Below is a small trained network, with its code and all its weights. Each question gives an input and a class and asks what happens when units are switched off, that is, made to give their printed mean instead of their output.

import numpy as np


def w(rows, s, z=0):
    codes = np.array(rows[::2]) - 128.0
    scale = np.full(codes.shape[1], s)
    scale[-1] = z or s
    return codes * scale


def norm(h):
    return h / np.sqrt((h * h).mean(-1, keepdims=True) + 1e-5)


def f(y):
    return y / 2 * (1 + np.tanh(0.7978845608 * (y + 0.044715 * y**3)))


def log_softmax(a):
    a = a - a.max(-1, keepdims=True)
    return a - np.log(np.exp(a).sum(-1, keepdims=True))


def net(x, mask):
    res = np.array(x, float).reshape(1, 2) / 4 @ E
    u = 0
    for l in range(4):
        y = f(norm(res) @ A[l][:, :-1].T + A[l][:, -1])
        res = res + np.where(mask[u : u + 6], y, B[l][:, -1]) @ B[l][:, :-1]
        u += 6
    return log_softmax(norm(res)[-1] @ U[:, :-1].T + U[:, -1])


A, B = {}, {}
E = w([
[54,100,209,143],'x0',
[115,254,203,211],'x1',
],0.0084)
A[0] = w([
[81,150,237,174,145],'0.n0',
[114,188,255,101,57],'0.n1',
[119,26,66,76,95],'0.n2',
[150,195,171,185,55],'0.n3',
[169,183,139,131,173],'0.n4',
[173,152,214,80,2],'0.n5',
],0.0074,0.0019)
B[0] = w([
[4,223,253,111,252],'0.n0',
[85,187,178,206,214],'0.n1',
[104,40,146,161,253],'0.n2',
[135,30,136,97,202],'0.n3',
[93,151,222,101,170],'0.n4',
[148,196,53,148,118],'0.n5',
],0.0058,0.0045)
A[1] = w([
[138,117,92,173,1],'1.n0',
[85,27,191,81,175],'1.n1',
[93,154,69,133,59],'1.n2',
[221,209,74,102,73],'1.n3',
[183,168,166,254,170],'1.n4',
[213,207,2,151,89],'1.n5',
],0.0075,0.0021)
B[1] = w([
[28,152,94,132,104],'1.n0',
[196,181,114,117,254],'1.n1',
[101,132,138,143,106],'1.n2',
[156,183,254,59,166],'1.n3',
[136,50,98,120,202],'1.n4',
[122,118,183,108,185],'1.n5',
],0.0095,0.0042)
A[2] = w([
[163,110,105,154,55],'2.n0',
[105,107,184,91,83],'2.n1',
[91,223,138,254,253],'2.n2',
[193,142,191,163,193],'2.n3',
[41,203,153,226,130],'2.n4',
[106,93,135,121,116],'2.n5',
],0.0087,0.0018)
B[2] = w([
[62,126,77,106,125],'2.n0',
[128,249,105,65,165],'2.n1',
[44,82,2,194,252],'2.n2',
[58,143,149,34,191],'2.n3',
[45,44,84,123,254],'2.n4',
[150,181,89,128,135],'2.n5',
],0.0059,0.0062)
A[3] = w([
[156,188,208,86,203],'3.n0',
[139,58,124,131,45],'3.n1',
[232,23,21,202,141],'3.n2',
[180,244,79,189,53],'3.n3',
[21,116,84,253,254],'3.n4',
[106,220,183,202,203],'3.n5',
],0.0076,0.0021)
B[3] = w([
[194,129,209,160,164],'3.n0',
[148,151,80,156,141],'3.n1',
[181,39,27,144,221],'3.n2',
[95,210,93,218,108],'3.n3',
[2,80,192,83,254],'3.n4',
[96,31,32,75,176],'3.n5',
],0.0088,0.0071)
U = w([
[165,189,103,203,75],'0',
[210,38,53,130,206],'1',
[122,153,109,188,28],'2',
[142,167,114,137,30],'3',
[24,95,163,143,231],'4',
[150,152,134,197,1],'5',
[204,130,250,78,176],'6',
],0.018,0.0084)

Each question gives the input, the list of numbers given to net, and the class t.
The units are the neurons (one row each of A and B). Each row of codes is followed by its name. A weight is (code - 128) times the scale printed after its matrix; where a second scale follows, it is the last column's (A, B and U).
mask holds one flag per neuron, layer by layer. A switched-off neuron (its flag False) gives its mean, the last column of its row in B, instead of its output. The means were averaged over made-up inputs and are rounded, as every weight is.
A unit's drop is (log p(t) with every unit on - log p(t) with that unit switched off) / (log p(t) with every unit on - log p(t) with every unit switched off).
most important unit: the unit with the biggest drop
k most important neurons: the k neurons with the biggest drops, biggest first
k most important neurons of layer l: the k neurons of layer l with the biggest drops, biggest first
drop of u: that unit's drop, to one decimal
input [-1,0], class 6: 3 most important neurons -> (0.n1; 0.n0; 0.n2)
input [-2,0], class 6: most important unit -> 0.n0
input [8,-3], class 6: 2 most important neurons of layer 3 -> (3.n4; 3.n0)
input [5,-4], class 1: 2 most important neurons -> (0.n0; 1.n3)
input [-2,2], class 6: 4 most important neurons -> (0.n0; 0.n4; 2.n2; 1.n4)
input [-8,-3], class 6: 4 most important neurons -> (1.n3; 2.n2; 1.n5; 0.n3)
input [1,-1], class 1: 3 most important neurons -> (0.n0; 1.n3; 0.n4)
input [3,-2], class 6: 2 most important neurons -> (2.n2; 1.n4)
input [-3,-1], class 6: 3 most important neurons -> (0.n3; 2.n2; 0.n0)
input [8,-6], class 1: 2 most important neurons of layer 1 -> (1.n3; 1.n1)
input [-3,2], class 6: drop of 0.n2 -> 1.1
input [7,-7], class 1: drop of 2.n4 -> 0.0
